Here is a tiny trained network, its code and every weight. The questions are about switching its units off for an input and a class, where a switched-off unit gives its printed mean instead of its output.

import numpy as np


def w(rows, s, z=0):
    codes = np.array(rows[::2]) - 128.0
    scale = np.full(codes.shape[1], s)
    scale[-1] = z or s
    return codes * scale


def f(y):
    return np.maximum(y, 0)


def log_softmax(a):
    a = a - a.max(-1, keepdims=True)
    return a - np.log(np.exp(a).sum(-1, keepdims=True))


def net(x, mask):
    res = np.array(x, float).reshape(1, 7) / 4 @ E
    y = f(res @ A[0][:, :-1].T + A[0][:, -1])
    res = res + np.where(mask, y, B[0][:, -1]) @ B[0][:, :-1]
    return log_softmax(res[-1] @ U[:, :-1].T + U[:, -1])


A, B = {}, {}
E = w([
[126,124,130,128],'x0',
[185,154,53,50],'x1',
[59,215,123,103],'x2',
[202,199,104,204],'x3',
[130,131,128,127],'x4',
[130,127,128,127],'x5',
[173,144,254,87],'x6',
],0.0097)
A[0] = w([
[187,36,106,165,38],'n0',
[161,132,83,40,139],'n1',
[188,3,127,170,113],'n2',
[207,126,115,172,110],'n3',
[90,138,51,191,103],'n4',
[166,166,100,78,133],'n5',
[94,204,135,90,39],'n6',
[192,125,107,25,127],'n7',
[57,170,136,85,115],'n8',
[175,59,111,118,100],'n9',
[156,137,67,145,98],'n10',
[105,72,70,145,155],'n11',
[93,104,124,89,2],'n12',
[59,237,147,113,42],'n13',
[175,170,129,176,85],'n14',
[118,159,142,123,78],'n15',
[169,163,95,77,181],'n16',
[53,63,132,52,164],'n17',
[182,112,175,111,136],'n18',
[130,170,140,200,117],'n19',
[86,117,98,185,156],'n20',
[93,18,132,79,66],'n21',
[164,118,85,68,155],'n22',
[241,38,163,144,59],'n23',
[173,153,202,123,143],'n24',
[66,94,53,123,134],'n25',
[177,195,129,189,55],'n26',
[81,194,142,112,35],'n27',
[165,108,173,102,95],'n28',
[141,151,178,61,77],'n29',
[114,83,197,208,136],'n30',
[149,189,183,69,97],'n31',
[70,159,146,193,173],'n32',
[127,117,176,105,89],'n33',
[133,162,127,161,64],'n34',
[145,197,219,108,118],'n35',
[147,109,164,98,165],'n36',
],0.012,0.0049)
B[0] = w([
[69,187,62,128,187],'n0',
[125,82,192,161,210],'n1',
[71,235,94,129,219],'n2',
[85,200,207,56,195],'n3',
[161,44,84,97,219],'n4',
[96,78,218,142,194],'n5',
[44,171,41,127,181],'n6',
[51,87,171,168,221],'n7',
[132,136,89,134,203],'n8',
[20,172,44,152,179],'n9',
[138,59,142,97,182],'n10',
[200,79,55,138,206],'n11',
[145,152,152,79,151],'n12',
[45,194,69,122,218],'n13',
[208,205,192,87,190],'n14',
[118,129,84,135,148],'n15',
[79,62,245,186,210],'n16',
[235,254,239,123,251],'n17',
[170,122,41,200,198],'n18',
[144,143,185,114,196],'n19',
[186,122,151,116,201],'n20',
[132,214,187,69,214],'n21',
[113,100,209,152,196],'n22',
[54,159,51,115,212],'n23',
[150,115,63,160,232],'n24',
[217,84,58,174,223],'n25',
[168,183,158,59,205],'n26',
[40,164,26,134,175],'n27',
[149,101,77,110,180],'n28',
[187,86,36,123,202],'n29',
[76,29,175,145,228],'n30',
[155,55,29,159,225],'n31',
[155,90,189,173,219],'n32',
[173,112,120,139,175],'n33',
[108,151,148,61,154],'n34',
[178,84,57,161,254],'n35',
[207,150,70,159,189],'n36',
],0.0056,0.0089)
U = w([
[149,129,134,148,254],'0',
[234,76,54,144,44],'1',
[2,206,77,122,66],'2',
[212,208,212,43,105],'3',
[129,110,162,158,189],'4',
[58,41,226,211,78],'5',
],0.0075,0.0091)

Each question gives the input, the list of numbers given to net, and the class t.
The units are the neurons (one row each of A and B). Each row of codes is followed by its name. A weight is (code - 128) times the scale printed after its matrix; where a second scale follows, it is the last column's (A, B and U).
mask holds one flag per neuron, in row order. A switched-off neuron (its flag False) gives its mean, the last column of its row in B, instead of its output. The means were averaged over made-up inputs and are rounded, as every weight is.
A unit's drop is (log p(t) with every unit on - log p(t) with that unit switched off) / (log p(t) with every unit on - log p(t) with every unit switched off).
The circuit of an input: a set's keep is (log p(t) with only the set's units on - log p(t) with every unit switched off) / (log p(t) with every unit on - log p(t) with every unit switched off). Starting from the 12 units with the biggest drops (on a tie, the unit counted first), units are removed one at a time, each time the one whose removal leaves the highest keep (on an exact tie, the one counted first), for as long as the keep stays at least 0.8.
circuit, biggest first: the units of the circuit, biggest drop first
most important unit: the unit with the biggest drop
k most important neurons: the k neurons with the biggest drops, biggest first
input [7,-1,2,8,-4,1,8], class 1: circuit, biggest first	n35, n31
input [5,7,-6,-7,-2,2,-1], class 3: most important unit	n17
input [-1,-5,-6,-3,-1,-1,2], class 2: circuit, biggest first	n2, n23, n0
input [-8,-2,5,-3,3,-3,-6], class 1: circuit, biggest first	n25, n4
input [-6,-5,0,-7,-1,-7,1], class 3: circuit, biggest first	n17, n21
input [8,-4,-8,7,-1,6,-6], class 2: circuit, biggest first	n2, n0
input [-4,-2,2,6,4,2,6], class 1: circuit, biggest first	n35, n31
input [-4,-3,5,2,4,2,-7], class 1: circuit, biggest first	n4, n25
input [2,5,-2,3,0,-6,7], class 1: circuit, biggest first	n31, n18
input [0,2,0,-7,4,-7,-6], class 3: circuit, biggest first	n17, n21
input [-2,-8,3,-8,-3,-5,-8], class 1: 3 most important neurons	n25, n11, n4
input [6,-5,-8,3,6,-1,8], class 1: circuit, biggest first	n18, n24
input [-2,-2,6,8,4,-4,-5], class 3: circuit, biggest first	n26, n14, n19
input [0,7,-6,7,-2,-1,-1], class 3: circuit, biggest first	n3
input [-6,-8,-8,5,1,0,0], class 2: 3 most important neurons	n2, n23, n0
input [-2,6,3,2,0,-1,4], class 5: 3 most important neurons	n16, n7, n5
input [2,6,0,-1,-1,5,4], class 5: 2 most important neurons	n7, n16
input [-5,-6,1,3,-4,-5,2], class 5: 3 most important neurons	n30, n17, n32
input [1,8,-5,-8,4,-1,-1], class 3: 3 most important neurons	n17, n21, n30
input [5,-8,8,8,-7,-3,8], class 1: 3 most important neurons	n35, n31, n24
input [0,6,-7,0,5,-1,4], class 2: most important unit	n23
input [-6,-5,-5,-3,2,0,-3], class 2: 2 most important neurons	n2, n0
input [-2,5,-6,8,-4,1,0], class 3: 3 most important neurons	n14, n3, n26
